Known rows, with every step that occurs
C, U, A, Y:   75  -45 -186   13 -112  -19 -197   11 -136  -76  -67   45   57  -58   30   23  135  -44  -47  159   23   15 -238   48   74   83   80  106 -321 -140  236   23   45   32  260  -13 -111   85   19  108   79   69  160
H, Y, C, D, S, U, W: -124    8  -52  -52  -87   -8  -25 -133  -80  156 -191   33  -35  204   35  246    8 -113   72  254  101  182  287  112  -52 -266  113  131 -206  174   80  213  208  107  164  151   13  -91  145  227  -62  141  170
D, Y, H, C, U, W: -113  361  104  139 -154   55   44   32   44  -16 -255  -26   -7   72    8  192  -19   68   17   55  -95  225  442   73  -65 -295  -55  112 -143  -28   74   75   36  184   53   82  250   22  -80   55   80    6   44
L, U, W, A, S: -107  -25  -34 -143  -34  212  -95   93  -69 -149 -116   39  112  -38  -36  207   76   82 -159   71   -6  133 -140   68 -188  -92  -75    3  -48  105  141   -8   17   10  227   32   39   95  -77   27   94   95  116
A, U, W, D, S, C:  -66   85   93 -270  -36  273  -80   59   45 -142 -117  -25  113    6  -62  140   75 -189  -40  145  -88  224   80  158  -72  104  -34   54 -167   38  173  -59  -78  137   86  137   40  146  -55  179 -193   87   67
L, H, C, D, S, U, A, Y:  -11   27  -44  -24  -76 -111  -73  -30 -161 -159 -153  -62  184  114   94   31   38  152  192   67  179    3  165   32    6  -20   -8   42    1 -155  -54    1   35 -144  102  299  126   32  -45  117  183   41   58
A, S, W, L, H:  -43  -48  259  -33  -20  275 -172  140  -27   92  -98  158  -22   -9 -159  130  100   45 -159   32   79  100  -91  282  -16   98  -68 -107 -134 -157  103  -87   57  -85  258  175 -230  -50  131    6   49  -93   -4
H, Y, D, S, A, W:  -53  -14   38   28  -34   -3  -56 -247   90  241 -168   17  -36  197 -113  212   11 -151  -21  109    3  144  386   44   94  -50  118  114 -216   45  -51  310  159  391   -4  166 -165 -174   -9   26  -26   33  130
W, L, U, C, D, Y, H:   17  -41  -18 -141 -106  137  -98   29   15  -37 -197 -216   30  165 -131  123   82   89   55   76  -22   76  -85  -63  -88   13  -43   67   25  -30   27 -179  -12  -83    4  -42  -85    0  -78  201  281  -85 -138
H, C, U, D, S, W:   -3   96   48   67 -201   54  -28   58 -111 -106  -99  195   58  -63  -47   80   41   96  -50  165    4  173  282   -3 -145   -4  -65   74 -183 -172  188  152   91    9  198  131  121  -94   -6   73   -3   64  125
S, C, U, A:  -19  120  -22 -195 -154   46 -160  115  -83  -98 -124   18   98   21   53  139   22  -20 -104  -57  174 -159 -193  -50   24  -60  -89   72 -164  -73  221  -46   39  -85  177   28    3   -6  -41  225    3  146  -37
A, S, W, D, Y, C:  -33   69  312   31  -89  295 -141  115   89  165 -144  105 -108   10 -164  277   33  -15 -171  -13    1  156   34  322   -6   45  -46   37 -192  -33  114   22  158  120  317  172  -89  -72  219   42  -63  -45  149
A, S, C, U, W, L, H, Y, D:  -89  -91  156 -203 -100  123 -173  -56  -63   56 -175   83 -126  -86  -66   35  198  -44   26   35  207   19  -48  113   56  132  -27   55 -166  -49  132  -35   30  -32  144  268 -133  -87  -41  130   20   65   26
W, L, U, C, S, A, Y:    5  -76  -19 -239  -62  119 -154    2 -121  -19 -109 -125   33   30  -93   42  147   28   43   40  136   49 -421  -35  -43   58  -50   57  -47   -4   40 -142   35 -142  122 -100 -217   -7  -10  144  309  -78  -91
W, L, U, A, S, C, D, Y:  -23  -69    7 -241  -76  164  -96    2  -69  -18 -182 -139   19   96  -95  104  127   60   44  -54   58    8 -253  -87  -92   91  -65   83  -46  -29   19 -120   18  -57   77   15 -133  -40  -31  252  259  -25  -77
C, D, S, U, A, W, L, H, Y:  -46 -210  -39  -87   -4   -3  -93 -144   51   76 -125  -48   10  295 -161  167   32  -53  121  152   27  -27  209   29  -56   46  122   50  -39    4  -25  -35   58  233  -30  205  -70  -36    6  308   17   85  165
H, Y, C, S, W, L, U, D:  -73  -36   36   25  -67   55  -86 -143 -178  186 -158   61  -91  110   15   90   65  -17   71  234  152  219   45  122  -16 -144   95  130 -233   51   56  219  187  -27  249   47 -106 -105  106  138   86   21  128
A, W, L, H, Y, D:  -61 -282  100   14  -30   12 -124  -54 -103  121  -80 -127  124  210 -140   -8   33  -22    0  246   36  121  -44   64   61  255  125  -55  -60 -163  108  -95 -108   99    6  140 -236  -92  -84   85   63  -48  -10
D, S, A, W, L: -111   82  128  -93  -54  174  -62   56   94  202  -74  114   56  206 -149  264 -106  -94  -44  -56  -11    9   85   13  -88  -66  -18 -102  -47   64  -78  -58   14  340    2  -69 -137  -80   77  159   17   89  113
D, S, C, U, W, A, Y, H: -167  153  -12  -78   13  121 -123   63  117   18 -106  144   -1   64  -52  224   -1 -120   58   75   69   64  200  -35  -21 -200  -54   -3 -121  102  -33  -68  -42  151  -62  -20   67   58  -16   65   -6  191   85
A, U, W, H, C, D, S:  -82   78  -15 -131   25  162  -14   34  -41 -233  -65    1   54  -17  -24   23  113 -184   26  262  -54  308  298  157  -80  121   57   78  -93  -47  166  -38  -79  113  117   48  159  199  -93  162 -127   55  128
U, A, W, L, H:   33 -108   18    7   80   -4 -121   85 -247 -138  -41 -105  246  159  -95   23  -41   37   35  139  -50   26 -299   76   -1   42   77  -32  -54 -159  110 -216  -83   -6  136 -198 -267   40 -137  129  157    0   16
D, Y, H, C, S, U, W: -112  384  182   83 -100   68   63   12   23  -29 -232   -8  -30   72  -56  235  -12   79   31   39  -86  192  394  108 -115 -392  -50  136 -123   22   -9   80   88  206   54   80  247   28 -105   54   98  -30   51
A, S, W, D:  -14   -5  307  -27  -48  331 -193   67  107   90  -92  114  -42  -39 -263  239   74  -31 -265   13  -10  127   14  356   -1  148  -42   30 -175  -90  178   48  171   82  343  252 -185  -85  172    9  -34  -93  105
Y, H, C, U:   22  201   36  100 -241   13  -29   37  -14 -164 -104   10  -16  -62  -96   21   41   14  -72  210   -7  149  516  -16  -23  -67   66  118  -97 -143  181   55   19  -48  139   40  201   -6 -120  -30  150 -100  -39
L, W, A, U: -280   63    6  -31   17  111  -66  278  -79 -200   22   37  208  -13   72   81 -114  -99 -152  114   76  215  -99   55   11  -84   11 -176 -140  -40  155  -70 -122   62  139  -59   50  137   12  -24   22  -82   51
W, L, H, C, S, A, Y, D:  -78  -18  113 -196  -50    7  -87  -86 -158   -5 -132  -65  171   80  -50 -122  110  134  180   73  248   68  -18  -12   74  144   12   56  -46 -169  -53  -93  -77 -160   -3  168 -156  -53 -145  112  332 -181 -204
S, U, A, W, H, C, D, Y:   46   40  -21  -60   30  -55    7   90 -138 -261  -75 -136  113  109  -76  272   49  -23  -28   72  -65  -39  -67  -71 -148 -128  -21  128  -39 -108   56   59   96  144  112   10   95  -58 -111  155 -111   64  180
S, C, D, Y, H:  -88  165  132 -190 -171   50  -76  -37  157   89 -236 -112   -2  224   -8  239  -39  -50  -96 -135  205 -114  238   86   38 -143  -29  173 -130   42  110  -57   99  137   65  219  121  -67  -44  271   -4   88  -71
A, S, C, U, W, L, H:  -97  -39  182 -231 -129  190 -186   59  -87   16 -140  107  -59 -106  -60   54  162   -6  -36   -7  205  -26 -191  159   -7  114  -72   -3 -133  -60  186 -145   13 -107  226  231 -110  -35   13  168   61   73   13
D, S, C, U, A, W, L:  -93   50   14  -86  -56  150 -135  100   38   79  -85  117   11  135 -117  207  -39  -70   53   37   -7  -20    2  -81  -64  -40  -50  -63  -67   11  -16 -115  -24  140  -28  -61  -53    8   50  220   41  174   67
L, W, H, C, S, U, D, Y: -312  148   91   22   82  120  -75   68  -77 -288  -60  -42   71   12  -42  124 -106   56   11  143  -15  275  242  143  -62 -133  -24   37   38 -162   10  161   89   49  178  163  215  -52 -147  170    7 -109   97
W, D, Y, H, C, S, A, U:  -55  284  264  -67 -127  166  -36 -148  186   -5 -201 -229   32   59 -180  141   32  -44   41  -61  -32  154  307   89   59  111   -1  281  -72  -21   42  133   67  276   80  244  126  -35  -53  142  131 -154   79
L, H, C, S:  -67  146  133   19 -155   10  -97   -4 -203  -73 -118   42  216   40   30  -62   -7  268   83   74  201   33  115  181   20   -1   13    4   18 -183   36  -10   37 -223  239  298   92   99  -43   99  389  -95  -40

Rows
 -27  403  148  127 -104   18   61   24   -5  -47 -213  -45  -28   76  -44  219  -15   80   55  -23  -86  118  305   44  -73 -365  -28  160 -132  -27  -59   76  105  196   70  -10  211   34  -86   37  184  -58   65 -> D, Y, H, C, S, U, A
-145  226   27 -121   57  180  -31  -17   88   34 -113   89   27  115  -24  233  -13 -191   47  -16   -3  136  272   43  -52 -117  -41  -10  -54   76  -96  111   34  299   21  -15    7   13   24  147  -79  126  181 -> D, S, A, U, W, H, Y
-173  -96  -77 -135  -42   64 -133  -68  -47   -8 -174  107   45   66  -20   11  102   32  130  226   41  116  152  -43  -12   45  -13  -25 -105  -52  136   20 -115   77  -53  147  -68   -5 -168  240  -84  104   46 -> C, U, W, L, H, Y, D, S, A
  19   47  297  -63  -98  109  -21  -62  -27  201 -221   10   57  260  -41  204  -80  107   50  -22  -36   42  -21  221 -123 -158   58  180 -285   -9  -53  -82   36  386  121   -8 -144 -172 -212  273  -51   77  161 -> U, D, Y, C, S, A, W, L
-140  233   16 -105   15  152   -9   34   44   63 -117  102  -13  134   37  233  -45 -189  100   14   27  147  278   19  -57 -163  -13  -11  -60  117 -116   68   18  268   33 -103   56   24   52  172 -107  155  196 -> D, S, A, U, W, H, Y, C
-127  -68   30 -132  -45   83 -105  -80  -76  132 -189  -87  176  277  -33   21   30  104  210  166  150   88   90   30   28   57   49  -12   -8  -83  -61  -81  -47 -149  -18  222 -171  -47   15  267  296  -75 -141 -> W, L, H, Y, C, D, S
 -19  122  141  -34   49   12   -3  151   23  -95  -64  -15   84    4 -116  228   93  -48  -59  -27  134  -51 -138   19  -31 -184    5   87 -115   54   49 -176  -21  174   81 -119  -39   57  -53 -108  189  -42  140 -> W, A, S, U, C, D, Y, H
 -28   29   42   27 -171  -27   16  -54   29  -98 -108  -85 -134   57 -145   14   27  -75   48  139   61  140  566 -126  -65    8   86   96   45  -32   55  -30  -18   95   -5  -45  190  -83 -133   43   93  -45   23 -> Y, H, C, D, S, A, W, L, U
  42  -38   28    3 -292   36  -76  147  -88  174 -116  153  -56  158   93  162  -90    8   27  154   44    3   38   25  -86  -61  123   34 -241   25   89 -112  -25  196  192 -150   36  -58    8  272 -176  203  239 -> Y, C, U, D, S, A, W
  62   40   99   83  113  -23 -188  100  -74  -51  -28   61    3   37 -150   99   13    8   13  172  114   80 -242  256  104 -204   45   65 -144   16   94 -233   73    5  167 -326 -207  176  -52  -69  168  -61   40 -> U, C, S, W, A, Y, D
  46  -27 -118   30   27  145 -152   17 -116 -175 -115  -63  -58  -38  -23  168  126   20  -77   12  -29  102 -136   21  -60   26  -53   73  -18  -81   35  173  163  -68  314  -22  -15   15   18   30  112   48  192 -> L, U, A, S, W, H, Y
  35  -42   22  -12   22   32 -172  102   37  -34 -143  -64   80  271 -131  179  -68   68  113  129   36   10    7  180    0 -120  -20  -31   55  -18   52 -318   36  -54   38 -106 -148   91    1  219  122   39  -23 -> U, C, D, S, W, L, H
  37   49  105   21   87   75 -104  143 -252 -194  -77   76   99  -30  -76   48   44   82   30   28   31   82 -173  139  -22  -51  -53  -21  -89 -173   75 -109   43 -158  256 -139 -200   22  -24   17  154  -41   26 -> U, A, S, W, L, H, C
